Below are the code and all the weights of a small trained network. Each question names an input and a class and asks about switching units off, where a switched-off unit gives its printed mean instead of its output.

import numpy as np


def w(rows, s, z=0):
    codes = np.array(rows[::2]) - 128.0
    scale = np.full(codes.shape[1], s)
    scale[-1] = z or s
    return codes * scale


def f(y):
    return y / 2 * (1 + np.tanh(0.7978845608 * (y + 0.044715 * y**3)))


def log_softmax(a):
    a = a - a.max(-1, keepdims=True)
    return a - np.log(np.exp(a).sum(-1, keepdims=True))


def net(x, mask):
    res = np.array(x, float).reshape(1, 8) / 4 @ E
    y = f(res @ A[0][:, :-1].T + A[0][:, -1])
    res = res + np.where(mask, y, B[0][:, -1]) @ B[0][:, :-1]
    return log_softmax(res[-1] @ U[:, :-1].T + U[:, -1])


A, B = {}, {}
E = w([
[171,178,75],'x0',
[96,102,116],'x1',
[123,147,3],'x2',
[39,147,138],'x3',
[156,152,204],'x4',
[163,88,108],'x5',
[121,178,174],'x6',
[72,215,140],'x7',
],0.0064)
A[0] = w([
[201,65,168,244],'N1',
[57,172,136,102],'N2',
[206,187,162,254],'N3',
[101,12,247,213],'N4',
[156,28,84,192],'N5',
[63,179,84,107],'N6',
[172,129,104,49],'N7',
[50,79,109,198],'N8',
[133,101,154,74],'N9',
[137,75,126,69],'N10',
[35,39,164,117],'N11',
[99,7,31,128],'N12',
[110,92,35,78],'N13',
],0.011,0.0059)
B[0] = w([
[131,97,65,232],'N1',
[77,115,70,163],'N2',
[56,95,1,230],'N3',
[133,48,129,254],'N4',
[176,165,72,218],'N5',
[73,125,118,178],'N6',
[143,184,128,122],'N7',
[126,122,74,199],'N8',
[162,154,137,120],'N9',
[159,153,139,126],'N10',
[205,147,109,180],'N11',
[139,209,39,224],'N12',
[152,191,84,175],'N13',
],0.021,0.0071)
U = w([
[30,131,174,221],'0',
[173,81,254,3],'1',
[182,1,83,219],'2',
[161,86,253,2],'3',
[200,185,159,18],'4',
[203,125,246,15],'5',
[68,113,162,227],'6',
[81,192,117,93],'7',
],0.0086,0.0054)

Each question gives the input, the list of numbers given to net, and the class t.
The units are the neurons (one row each of A and B). Each row of codes is followed by its name. A weight is (code - 128) times the scale printed after its matrix; where a second scale follows, it is the last column's (A, B and U).
mask holds one flag per neuron, in row order. A switched-off neuron (its flag False) gives its mean, the last column of its row in B, instead of its output. The means were averaged over made-up inputs and are rounded, as every weight is.
A unit's drop is (log p(t) with every unit on - log p(t) with that unit switched off) / (log p(t) with every unit on - log p(t) with every unit switched off).
The circuit of an input: a set's keep is (log p(t) with only the set's units on - log p(t) with every unit switched off) / (log p(t) with every unit on - log p(t) with every unit switched off). Starting from the 12 units with the biggest drops (on a tie, the unit counted first), units are removed one at a time, each time the one whose removal leaves the highest keep (on an exact tie, the one counted first), for as long as the keep stays at least 0.8.
units of the circuit, in order: the units of the circuit, biggest drop first
unit that matters most: the unit with the biggest drop
k most important neurons: the k neurons with the biggest drops, biggest first
drop of u: that unit's drop, to one decimal
input [6,6,-6,3,-8,-5,-8,3], class 7: unit that matters most -> N4
input [1,-6,-1,-6,4,-1,-2,8], class 6: units of the circuit, in order -> (N4 N5 N12)
input [-2,-6,1,4,-3,3,-7,1], class 4: 2 most important neurons -> (N3 N4)
input [4,-4,7,1,1,3,8,7], class 0: 2 most important neurons -> (N12 N5)
input [4,-5,6,3,-6,1,8,2], class 0: units of the circuit, in order -> (N12 N5 N6 N1)
input [-6,-4,-7,4,-5,-6,3,8], class 2: 2 most important neurons -> (N4 N11)
input [1,0,5,0,-1,-5,-3,6], class 6: 2 most important neurons -> (N12 N5)
input [-6,1,5,6,-6,2,5,-5], class 7: drop of N9 -> 0.0
input [1,6,5,1,1,0,-3,-7], class 7: drop of N12 -> 0.3
input [7,-6,7,2,-5,-6,-6,6], class 7: drop of N13 -> 0.2
